Look-ups in named tables: a row name and a column name give one cell, copied from the table.

Table meru
	kopa	ked	sopumas	felasa	govat	tureb
vidim	22.20	52.03	33.15	66.72	40.39	28.71
foza	35.87	60.95	46.50	70.31	40.69	50.04
vutomu	56.69	16.65	62.84	20.24	77.30	42.75
sigolun	47.22	40.73	74.56	55.38	65.53	68.68
vum	37.75	48.51	43.14	55.71	48.69	39.52

What is the govat of vum in meru?
48.69
What is the govat of sigolun in meru?
65.53
What is the govat of foza in meru?
40.69
What is the sopumas of vidim in meru?
33.15
What is the felasa of vutomu in meru?
20.24
What is the kopa of vum in meru?
37.75
What is the tureb of foza in meru?
50.04
What is the sopumas of vutomu in meru?
62.84
What is the tureb of sigolun in meru?
68.68
What is the ked of vidim in meru?
52.03
What is the ked of sigolun in meru?
40.73
What is the felasa of sigolun in meru?
55.38
What is the sopumas of foza in meru?
46.50
What is the ked of vutomu in meru?
16.65
What is the tureb of vum in meru?
39.52
Which row has the largest sopumas? sigolun

Table kapudab
columns: mutob, lif, pep, tateg
gat: [0.3, 0.4, 0.1, 0.5]
vilafeb: [0.5, 0.7, 0.3, 0.7]
zudiba: [0.5, 0.7, 0.6, 0.4]
mafopi: [0.6, 0.6, 0.3, 0.8]
ren: [0.7, 0.6, 0.8, 0.5]
gor: [0.5, 0.5, 0.4, 0.6]
dib: [0.1, 0.2, 0.3, 0.1]
gapemu: [0.7, 0.5, 0.4, 0.8]
gadufu: [1.0, 0.6, 0.9, 0.7]
dif: [0.5, 0.6, 0.6, 0.4]
pesin: [0.3, 0.2, 0.4, 0.3]

tateg of dif = 0.4
tateg of gadufu = 0.7
pep of ren = 0.8
pep of dib = 0.3
tateg of vilafeb = 0.7
pep of gat = 0.1
tateg of zudiba = 0.4
tateg of dib = 0.1
mutob of gat = 0.3
tateg of gat = 0.5
pep of pesin = 0.4
mutob of dif = 0.5
Which row has the largest pep? gadufu

figogi =
         tofeg  nazalib  keminil   rur  pelave
tirov     -118     -595     -335   199    -122
gotoge    -117      477      327   -54    -114
sof       -126      390     -369  -363    -109
lagovok   -115     -240      -37   809    -114
rivan     -125     -477     -745  -385    -117
gid       -126      768     -188  -209    -102
dav       -119      584      295  -354    -117
toref     -108      152      760  -313    -133
kod       -105     -266      651   180    -130
fined     -114     -189     -105   820    -106
tatet     -105     -489      436   194    -128
bak       -122     -496     -406  -575    -129

sof, keminil => -369
tirov, rur => 199
kod, nazalib => -266
gotoge, rur => -54
gid, nazalib => 768
bak, tofeg => -122
rivan, nazalib => -477
fined, pelave => -106
tirov, pelave => -122
dav, pelave => -117
lagovok, pelave => -114
toref, nazalib => 152
sof, pelave => -109
bak, rur => -575
gid, pelave => -102

Table banem
,tad,nobi
ronipu,193,129
kubef,185,193
samuzo,193,180
sed,179,51
ras,204,242
vita,201,187
taz,185,135
nevo,181,194
zatal,193,201
bonopon,175,117

What is the tad of sed in banem? 179
What is the tad of vita in banem? 201
What is the nobi of ronipu in banem? 129
What is the tad of ronipu in banem? 193
What is the nobi of nevo in banem? 194
What is the tad of zatal in banem? 193
What is the tad of samuzo in banem? 193
What is the tad of kubef in banem? 185
What is the tad of bonopon in banem? 175
What is the nobi of sed in banem? 51
What is the tad of taz in banem? 185
What is the nobi of samuzo in banem? 180
What is the tad of nevo in banem? 181
What is the nobi of kubef in banem? 193
What is the nobi of ras in banem? 242

mobo
cols = torave, parus, peripa, sos
piz: [-6798, 62, -1294, -867]
nume: [1122, -3947, -1314, -113]
pera: [-1350, 384, -772, -2102]
bog: [-1089, -5559, 117, -1194]
mib: [-6696, -3948, -1930, 224]
tid: [6533, 2209, -693, -516]

torave of mib is -6696
sos of mib is 224
torave of tid is 6533
peripa of bog is 117
sos of piz is -867
parus of piz is 62
parus of bog is -5559
torave of bog is -1089
peripa of pera is -772
sos of pera is -2102
sos of nume is -113
Which row has the largest parus? tid

senav:
cols = tis, kiguba, fab, mabado, tuk
duf: [51, 53, 188, 143, 182]
bet: [116, 178, 134, 181, 68]
gaz: [74, 49, 203, 128, 189]
tok: [83, 136, 100, 152, 89]
muf: [134, 103, 110, 85, 115]
patuz: [123, 161, 82, 134, 59]

muf, fab -> 110
tok, fab -> 100
patuz, tuk -> 59
gaz, tuk -> 189
muf, kiguba -> 103
gaz, tis -> 74
patuz, tis -> 123

neb.tsv
	zuparof	rom	zet
pozup	0.8	-1.8	-1.6
kori	1.2	-1.8	-3.2
sokiru	0.2	-1.8	-6.1
dupunum	2.5	1.2	2.2
puvi	1.6	-0.7	-0.7
suzume	-1.6	-4.3	-1.8
mutef	-0.2	6.1	2.6
lilum	2.0	3.5	2.6

zet of dupunum is 2.2
zet of mutef is 2.6
zet of puvi is -0.7
zet of pozup is -1.6
zuparof of lilum is 2.0
zuparof of suzume is -1.6
zet of lilum is 2.6
rom of kori is -1.8
zet of suzume is -1.8
zuparof of kori is 1.2
zuparof of sokiru is 0.2
rom of dupunum is 1.2
zuparof of pozup is 0.8
rom of mutef is 6.1
zet of sokiru is -6.1
rom of sokiru is -1.8
Row with the largest zuparof: dupunum

